Below are the code and all the weights of a small trained network. Each question names an input and a target symbol and asks about switching units off, where a switched-off unit gives its printed mean instead of its output.

import numpy as np


def w(rows, s, z=0):
    codes = np.array(rows[::2]) - 128.0
    scale = np.full(codes.shape[1], s)
    scale[-1] = z or s
    return codes * scale


def f(y):
    return y / 2 * (1 + np.tanh(0.7978845608 * (y + 0.044715 * y**3)))


def softmax(a):
    e = np.exp(a - a.max(-1, keepdims=True))
    return e / e.sum(-1, keepdims=True)


def log_softmax(a):
    a = a - a.max(-1, keepdims=True)
    return a - np.log(np.exp(a).sum(-1, keepdims=True))


def net(x, mask):
    ids = ['αβγηθμπτφψω'.index(c) for c in x.split()]
    T = len(ids)
    res = E[ids] + P[:T]
    u = 0
    for l in range(2):
        q, k, v = (res @ M[l].T for M in (Q, K, V))
        z = softmax(np.where(np.tri(T) > 0, q @ k.T / 3**0.5, -1e9)) @ v
        res = res + np.where(mask[u], z, O[l][:, -1]) @ O[l][:, :-1]
        u += 1
        y = f(res @ A[l][:, :-1].T + A[l][:, -1])
        res = res + np.where(mask[u : u + 16], y, B[l][:, -1]) @ B[l][:, :-1]
        u += 16
    return log_softmax(res[-1] @ U[:, :-1].T + U[:, -1])


Q, K, V, O, A, B = {}, {}, {}, {}, {}, {}
E = w([
[157,217,72,114],'α',
[168,101,198,61],'β',
[134,139,50,6],'γ',
[72,122,41,55],'η',
[144,134,100,112],'θ',
[103,83,115,127],'μ',
[193,160,127,147],'π',
[181,167,84,127],'τ',
[166,107,167,152],'φ',
[86,54,205,121],'ψ',
[74,137,83,209],'ω',
],0.021)
P = w([
[174,37,104,156],'0',
[82,103,93,12],'1',
[168,51,106,160],'2',
[66,143,131,21],'3',
[167,61,108,163],'4',
[54,163,150,23],'5',
[164,66,110,167],'6',
[44,179,161,23],'7',
[163,74,111,172],'8',
[36,194,170,23],'9',
[163,76,107,173],'10',
[29,204,179,21],'11',
[166,67,109,165],'12',
],0.011)
Q[0] = w([
[81,63,154,112],'0.h1',
[74,117,88,171],'0.h1',
[105,79,3,53],'0.h1',
],0.011)
K[0] = w([
[101,2,135,131],'0.h1',
[49,117,73,180],'0.h1',
[168,87,12,102],'0.h1',
],0.008)
V[0] = w([
[233,132,170,49],'0.h1',
[1,45,104,155],'0.h1',
[103,226,92,187],'0.h1',
],0.0046)
O[0] = w([
[199,175,147,171,215],'0.h1',
[105,108,133,178,147],'0.h1',
[183,2,117,69,2],'0.h1',
],0.008,0.0041)
A[0] = w([
[115,57,186,55,60],'0.n1',
[154,195,97,74,116],'0.n2',
[133,153,158,47,26],'0.n3',
[185,96,151,132,96],'0.n4',
[100,124,175,148,75],'0.n5',
[118,141,103,91,207],'0.n6',
[206,147,119,176,78],'0.n7',
[138,178,146,181,149],'0.n8',
[175,74,145,175,171],'0.n9',
[128,208,110,213,160],'0.n10',
[168,104,8,187,58],'0.n11',
[18,79,119,149,9],'0.n12',
[89,187,16,145,59],'0.n13',
[184,116,150,86,94],'0.n14',
[195,93,108,130,108],'0.n15',
[161,88,67,198,108],'0.n16',
],0.013)
B[0] = w([
[198,89,9,115,145],'0.n1',
[145,155,178,152,221],'0.n2',
[86,124,101,248,155],'0.n3',
[185,150,127,217,138],'0.n4',
[194,159,108,137,131],'0.n5',
[136,103,163,53,254],'0.n6',
[113,166,136,202,153],'0.n7',
[151,95,148,126,164],'0.n8',
[139,76,137,168,191],'0.n9',
[160,82,81,117,176],'0.n10',
[107,184,42,111,163],'0.n11',
[130,231,227,168,160],'0.n12',
[189,155,70,118,178],'0.n13',
[90,148,99,153,148],'0.n14',
[186,133,84,171,146],'0.n15',
[93,117,72,87,161],'0.n16',
],0.011,0.0097)
Q[1] = w([
[85,106,207,143],'1.h1',
[245,176,170,164],'1.h1',
[122,227,40,60],'1.h1',
],0.011)
K[1] = w([
[120,73,188,132],'1.h1',
[246,225,149,169],'1.h1',
[126,182,78,59],'1.h1',
],0.014)
V[1] = w([
[117,198,117,131],'1.h1',
[176,34,98,99],'1.h1',
[110,253,124,139],'1.h1',
],0.0062)
O[1] = w([
[97,90,131,97,124],'1.h1',
[2,149,165,100,252],'1.h1',
[115,74,113,96,106],'1.h1',
],0.0072,0.0037)
A[1] = w([
[43,199,40,205,90],'1.n1',
[75,46,108,240,95],'1.n2',
[110,220,192,123,50],'1.n3',
[147,89,128,115,129],'1.n4',
[98,113,57,156,179],'1.n5',
[67,165,201,73,101],'1.n6',
[107,86,43,162,45],'1.n7',
[120,38,181,219,5],'1.n8',
[182,99,196,90,93],'1.n9',
[6,105,83,111,51],'1.n10',
[90,125,66,101,17],'1.n11',
[164,80,61,157,147],'1.n12',
[128,178,94,41,68],'1.n13',
[128,36,145,70,188],'1.n14',
[117,37,102,209,214],'1.n15',
[217,199,134,162,34],'1.n16',
],0.012,0.018)
B[1] = w([
[173,152,199,102,167],'1.n1',
[116,162,57,214,193],'1.n2',
[105,51,95,172,150],'1.n3',
[111,128,113,126,132],'1.n4',
[115,97,92,54,197],'1.n5',
[232,142,121,180,209],'1.n6',
[138,159,210,121,152],'1.n7',
[128,247,95,60,159],'1.n8',
[83,146,94,147,165],'1.n9',
[156,160,116,220,150],'1.n10',
[87,163,87,152,135],'1.n11',
[185,112,124,155,194],'1.n12',
[114,103,162,192,208],'1.n13',
[72,158,110,92,217],'1.n14',
[93,67,179,114,253],'1.n15',
[65,99,113,80,146],'1.n16',
],0.012)
U = w([
[172,122,21,118,95],'α',
[91,65,254,120,94],'β',
[108,216,144,6,254],'γ',
[77,150,19,112,84],'η',
[97,64,99,70,126],'θ',
[50,72,101,143,107],'μ',
[146,53,107,166,87],'π',
[182,83,151,77,52],'τ',
[122,138,39,204,40],'φ',
[41,183,153,177,30],'ψ',
[221,198,149,175,154],'ω',
],0.0099,0.0076)

Each question gives the input, a string of symbols that net reads in full, and the target symbol t.
The units are the heads (3 rows each of Q, K, V and O) and the neurons (one row each of A and B). Each row of codes is followed by its name. A weight is (code - 128) times the scale printed after its matrix; where a second scale follows, it is the last column's (O, A, B and U).
mask holds one flag per unit, layer by layer, with each layer's heads first. A switched-off unit (its flag False) gives its mean, the last column of its rows in O or B, instead of its output. The means were averaged over made-up inputs and are rounded, as every weight is.
A unit's drop is (log p(t) with every unit on - log p(t) with that unit switched off) / (log p(t) with every unit on - log p(t) with every unit switched off).
most important unit: the unit with the biggest drop
top k neurons: the k neurons with the biggest drops, biggest first
k most important neurons of layer l: the k neurons of layer l with the biggest drops, biggest first
input η ψ ψ γ ω φ, target γ: top 2 neurons : 0.n12; 0.n10
input β ψ η γ ψ π τ τ μ γ, target ω: most important unit : 1.n6
input α β η τ β ψ ψ μ μ μ η α, target ω: 3 most important neurons of layer 0 : 0.n2; 0.n11; 0.n15
input γ α φ ψ π ψ α μ β, target β: 2 most important neurons of layer 0 : 0.n6; 0.n9
input β β θ μ, target γ: top 2 neurons : 1.n14; 1.n2
input φ π β α τ γ α φ ψ φ, target ω: top 2 neurons : 1.n6; 0.n9
input ψ φ π η π μ, target γ: 3 most important neurons of layer 1 : 1.n14; 1.n2; 1.n12
input θ β ψ, target ψ: top 3 neurons : 1.n2; 1.n8; 0.n9
input θ β φ η ψ α η γ α ψ, target ω: top 2 neurons : 0.n12; 1.n6
input η μ ψ α ψ μ α ω, target γ: 4 most important neurons of layer 0 : 0.n10; 0.n2; 0.n13; 0.n12
input θ ψ γ ψ μ ψ π γ θ τ ψ α γ, target γ: top 2 neurons : 1.n14; 1.n2
input φ β φ π γ α ψ φ θ β α θ, target ω: top 2 neurons : 1.n6; 1.n15
input φ φ β μ τ φ, target ω: 2 most important neurons of layer 0 : 0.n9; 0.n1
input ψ β γ α γ ψ γ, target γ: top neuron : 1.n14
input θ ψ ω ψ γ γ π π β β β ω φ, target φ: top 3 neurons : 1.n2; 1.n8; 0.n9
input φ μ φ γ μ ψ, target γ: 3 most important neurons of layer 0 : 0.n1; 0.n2; 0.n5
input γ β π β β β γ φ α ω β, target β: top 2 neurons : 1.n2; 1.n6
input φ α β η ω ω ψ α, target ω: top 2 neurons : 0.n2; 1.n6
input α ψ μ π μ φ, target γ: 2 most important neurons of layer 0 : 0.n3; 0.n8
input α β μ, target μ: most important unit : 1.n15
input β ψ β φ ω, target ω: 4 most important neurons of layer 0 : 0.n11; 0.n16; 0.n6; 0.n2
